Below are the code and all the weights of a small trained network. Each question names an input and a class and asks about switching units off, where a switched-off unit gives its printed mean instead of its output.

import numpy as np


def w(rows, s, z=0):
    codes = np.array(rows[::2]) - 128.0
    scale = np.full(codes.shape[1], s)
    scale[-1] = z or s
    return codes * scale


def f(y):
    return np.maximum(y, 0)


def log_softmax(a):
    a = a - a.max(-1, keepdims=True)
    return a - np.log(np.exp(a).sum(-1, keepdims=True))


def net(x, mask):
    res = np.array(x, float).reshape(1, 5) / 4 @ E
    y = f(res @ A[0][:, :-1].T + A[0][:, -1])
    res = res + np.where(mask, y, B[0][:, -1]) @ B[0][:, :-1]
    return log_softmax(res[-1] @ U[:, :-1].T + U[:, -1])


A, B = {}, {}
E = w([
[139,65,92,77,184,80,146,169,61],'x0',
[107,62,176,201,241,171,125,101,143],'x1',
[30,167,177,53,168,69,199,70,189],'x2',
[166,100,75,92,121,163,116,89,128],'x3',
[76,97,254,101,99,61,35,98,79],'x4',
],0.0081)
A[0] = w([
[144,230,166,195,78,188,113,63,207,20],'N0',
[112,88,189,207,28,73,79,3,67,126],'N1',
[103,103,178,58,94,74,80,124,69,56],'N2',
[150,84,69,125,110,188,207,62,157,80],'N3',
[174,163,62,204,148,135,184,158,209,115],'N4',
[131,69,173,163,248,207,124,136,211,81],'N5',
[136,178,52,10,37,67,106,199,189,57],'N6',
[143,127,92,41,145,197,90,98,106,220],'N7',
[193,136,92,239,96,153,47,162,85,115],'N8',
[130,25,113,117,252,115,82,122,152,248],'N9',
[184,204,85,177,171,108,200,167,164,50],'N10',
[51,190,97,60,197,7,183,2,254,33],'N11',
],0.0074,0.0015)
B[0] = w([
[231,67,95,55,221,86,225,76,139,214],'N0',
[99,148,79,36,178,216,190,189,112,209],'N1',
[128,190,133,114,134,226,180,180,119,195],'N2',
[92,154,90,117,127,190,55,154,124,190],'N3',
[29,93,179,106,178,149,183,139,126,224],'N4',
[166,157,145,177,43,87,32,249,177,216],'N5',
[181,168,255,193,98,142,122,131,191,226],'N6',
[133,211,108,150,169,92,108,134,122,173],'N7',
[166,80,37,113,69,86,46,104,50,244],'N8',
[157,188,218,114,181,93,160,113,179,214],'N9',
[133,176,87,71,136,193,123,228,48,202],'N10',
[94,38,164,140,84,63,33,80,32,254],'N11',
],0.007,0.0091)
U = w([
[115,34,59,149,91,44,109,98,54,10],'0',
[87,162,81,70,205,167,208,171,144,33],'1',
[187,195,157,197,101,89,131,155,254,65],'2',
[207,102,70,61,240,44,245,112,139,220],'3',
[102,196,68,136,181,102,121,105,138,199],'4',
],0.007,0.0012)

Each question gives the input, the list of numbers given to net, and the class t.
The units are the neurons (one row each of A and B). Each row of codes is followed by its name. A weight is (code - 128) times the scale printed after its matrix; where a second scale follows, it is the last column's (A, B and U).
mask holds one flag per neuron, in row order. A switched-off neuron (its flag False) gives its mean, the last column of its row in B, instead of its output. The means were averaged over made-up inputs and are rounded, as every weight is.
A unit's drop is (log p(t) with every unit on - log p(t) with that unit switched off) / (log p(t) with every unit on - log p(t) with every unit switched off).
The circuit of an input: a set's keep is (log p(t) with only the set's units on - log p(t) with every unit switched off) / (log p(t) with every unit on - log p(t) with every unit switched off). Starting from all 12 units, units are removed one at a time, each time the one whose removal leaves the highest keep (on an exact tie, the one counted first), for as long as the keep stays at least 0.8.
units of the circuit, in order: the units of the circuit, biggest drop first
unit that matters most: the unit with the biggest drop
top k neurons: the k neurons with the biggest drops, biggest first
drop when u is switched off: that unit's drop, to one decimal
input [-8,-4,8,3,3], class 0: top 2 neurons	(N11 N9)
input [-4,-4,-4,-7,-8], class 1: unit that matters most	N10
input [-2,4,6,-4,3], class 0: top 2 neurons	(N11 N6)
input [2,4,5,4,7], class 1: top 3 neurons	(N1 N2 N8)
input [2,-8,-5,-2,8], class 1: units of the circuit, in order	(N1 N2)
input [-4,-8,2,7,-7], class 2: top 3 neurons	(N6 N1 N2)
input [-6,1,5,2,8], class 1: top 2 neurons	(N1 N2)
input [-6,5,0,-7,-8], class 1: top 2 neurons	(N4 N10)
input [-4,-8,-4,5,4], class 2: top 2 neurons	(N6 N11)
input [4,7,-2,0,4], class 2: units of the circuit, in order	(N5 N9)
input [6,-7,-2,-5,-6], class 2: top 4 neurons	(N6 N1 N0 N2)
input [3,-6,3,8,-5], class 4: units of the circuit, in order	(N7 N0)
input [-6,-6,-5,-7,7], class 1: top 3 neurons	(N1 N2 N11)
input [0,-1,-3,3,8], class 1: top 3 neurons	(N1 N2 N11)
input [-7,1,3,0,-4], class 3: top neuron	(N0)
input [6,5,3,-1,8], class 1: top 4 neurons	(N2 N1 N0 N8)
input [2,-6,2,-2,-4], class 2: top 4 neurons	(N6 N1 N0 N8)
input [-1,0,5,3,-5], class 0: drop when N7 is switched off	0.0
input [2,3,7,-1,6], class 0: drop when N6 is switched off	0.1
input [-2,-7,6,6,0], class 2: drop when N8 is switched off	0.5
input [-7,4,-1,1,-7], class 1: units of the circuit, in order	(N4)
